Below are the code and all the weights of a small trained network. Each question names an input and a class and asks about switching units off, where a switched-off unit gives its printed mean instead of its output.

import numpy as np


def w(rows, s, z=0):
    codes = np.array(rows[::2]) - 128.0
    scale = np.full(codes.shape[1], s)
    scale[-1] = z or s
    return codes * scale


def norm(h):
    return h / np.sqrt((h * h).mean(-1, keepdims=True) + 1e-5)


def f(y):
    return y / 2 * (1 + np.tanh(0.7978845608 * (y + 0.044715 * y**3)))


def log_softmax(a):
    a = a - a.max(-1, keepdims=True)
    return a - np.log(np.exp(a).sum(-1, keepdims=True))


def net(x, mask):
    res = np.array(x, float).reshape(1, 4) / 4 @ E
    u = 0
    for l in range(2):
        y = f(norm(res) @ A[l][:, :-1].T + A[l][:, -1])
        res = res + np.where(mask[u : u + 7], y, B[l][:, -1]) @ B[l][:, :-1]
        u += 7
    return log_softmax(norm(res)[-1] @ U[:, :-1].T + U[:, -1])


A, B = {}, {}
E = w([
[25,3,105,129,78],'x0',
[99,143,241,56,53],'x1',
[182,79,118,47,132],'x2',
[159,112,77,171,112],'x3',
],0.0044)
A[0] = w([
[95,140,244,103,51,25],'L0N0',
[178,141,9,231,115,61],'L0N1',
[109,135,166,213,64,98],'L0N2',
[148,68,2,182,153,8],'L0N3',
[18,58,175,49,60,167],'L0N4',
[124,123,154,163,145,4],'L0N5',
[172,11,146,92,49,34],'L0N6',
],0.0064,0.0043)
B[0] = w([
[85,247,7,107,46,168],'L0N0',
[48,181,57,158,206,170],'L0N1',
[80,175,149,123,169,141],'L0N2',
[93,250,79,149,76,157],'L0N3',
[112,53,121,138,229,254],'L0N4',
[65,169,161,130,72,104],'L0N5',
[145,147,87,2,33,158],'L0N6',
],0.0061,0.0063)
A[1] = w([
[74,34,106,117,110,89],'L1N0',
[164,136,77,105,144,253],'L1N1',
[94,163,149,245,108,122],'L1N2',
[176,196,226,83,1,174],'L1N3',
[8,203,172,46,76,41],'L1N4',
[99,116,145,29,140,32],'L1N5',
[163,82,19,188,80,3],'L1N6',
],0.0079,0.0022)
B[1] = w([
[134,105,255,116,99,251],'L1N0',
[244,131,155,107,47,233],'L1N1',
[94,87,4,100,180,204],'L1N2',
[27,150,193,176,198,219],'L1N3',
[164,204,6,146,158,222],'L1N4',
[50,158,34,80,64,202],'L1N5',
[47,246,75,154,68,164],'L1N6',
],0.0067,0.0034)
U = w([
[156,125,94,169,47,3],'0',
[106,162,70,174,169,229],'1',
[143,154,246,142,168,68],'2',
[114,98,125,49,64,118],'3',
[253,117,146,131,154,97],'4',
[96,21,188,162,152,144],'5',
],0.018,0.0057)

Each question gives the input, the list of numbers given to net, and the class t.
The units are the neurons (one row each of A and B). Each row of codes is followed by its name. A weight is (code - 128) times the scale printed after its matrix; where a second scale follows, it is the last column's (A, B and U).
mask holds one flag per neuron, layer by layer. A switched-off neuron (its flag False) gives its mean, the last column of its row in B, instead of its output. The means were averaged over made-up inputs and are rounded, as every weight is.
A unit's drop is (log p(t) with every unit on - log p(t) with that unit switched off) / (log p(t) with every unit on - log p(t) with every unit switched off).
The circuit of an input: a set's keep is (log p(t) with only the set's units on - log p(t) with every unit switched off) / (log p(t) with every unit on - log p(t) with every unit switched off). Starting from the 12 units with the biggest drops (on a tie, the unit counted first), units are removed one at a time, each time the one whose removal leaves the highest keep (on an exact tie, the one counted first), for as long as the keep stays at least 0.8.
circuit, biggest first: the units of the circuit, biggest drop first
k most important neurons: the k neurons with the biggest drops, biggest first
k most important neurons of layer l: the k neurons of layer l with the biggest drops, biggest first
drop when u is switched off: that unit's drop, to one decimal
input [-5,8,-6,-6], class 1: circuit, biggest first -> [L1N4]
input [-1,-1,3,-4], class 4: 3 most important neurons of layer 0 -> [L0N6 L0N0 L0N4]
input [-3,5,2,5], class 2: 2 most important neurons of layer 1 -> [L1N3 L1N2]
input [1,6,-1,-1], class 1: 2 most important neurons -> [L0N0 L1N4]
input [-7,1,-1,2], class 2: 2 most important neurons -> [L0N4 L1N3]
input [-6,5,-2,5], class 2: 2 most important neurons of layer 0 -> [L0N1 L0N3]
input [-4,-2,1,-6], class 2: circuit, biggest first -> [L0N4 L0N1 L1N3]
input [-2,2,5,1], class 2: 3 most important neurons of layer 1 -> [L1N3 L1N2 L1N4]
input [-7,3,5,0], class 2: 2 most important neurons -> [L1N3 L0N4]
input [-2,-2,7,7], class 0: 2 most important neurons of layer 1 -> [L1N6 L1N1]
input [-4,0,7,-5], class 2: 3 most important neurons -> [L0N4 L1N3 L0N1]
input [-5,4,7,5], class 2: circuit, biggest first -> [L1N3 L0N4]
input [6,-4,5,-1], class 3: 4 most important neurons -> [L0N6 L0N3 L1N6 L1N3]
input [7,1,-5,7], class 5: 2 most important neurons -> [L0N0 L1N0]
input [-8,-6,-1,-1], class 4: circuit, biggest first -> [L1N1 L1N5]
input [2,-2,6,7], class 0: most important neuron of layer 1 -> [L1N1]
input [3,8,-4,7], class 1: 3 most important neurons -> [L0N0 L1N4 L0N2]
input [6,5,-2,6], class 5: 3 most important neurons -> [L0N4 L1N0 L0N3]
input [-7,5,-6,-6], class 1: 2 most important neurons -> [L1N4 L1N0]
input [-5,6,4,4], class 2: circuit, biggest first -> [L1N3]
input [0,7,0,7], class 1: 2 most important neurons of layer 1 -> [L1N4 L1N3]
input [-5,6,-1,-7], class 1: 2 most important neurons of layer 1 -> [L1N4 L1N0]
input [0,5,-1,-8], class 1: drop when L0N0 is switched off -> 0.5
input [7,0,-7,-2], class 5: drop when L0N6 is switched off -> 0.0
input [2,-2,5,4], class 0: drop when L0N3 is switched off -> 0.1
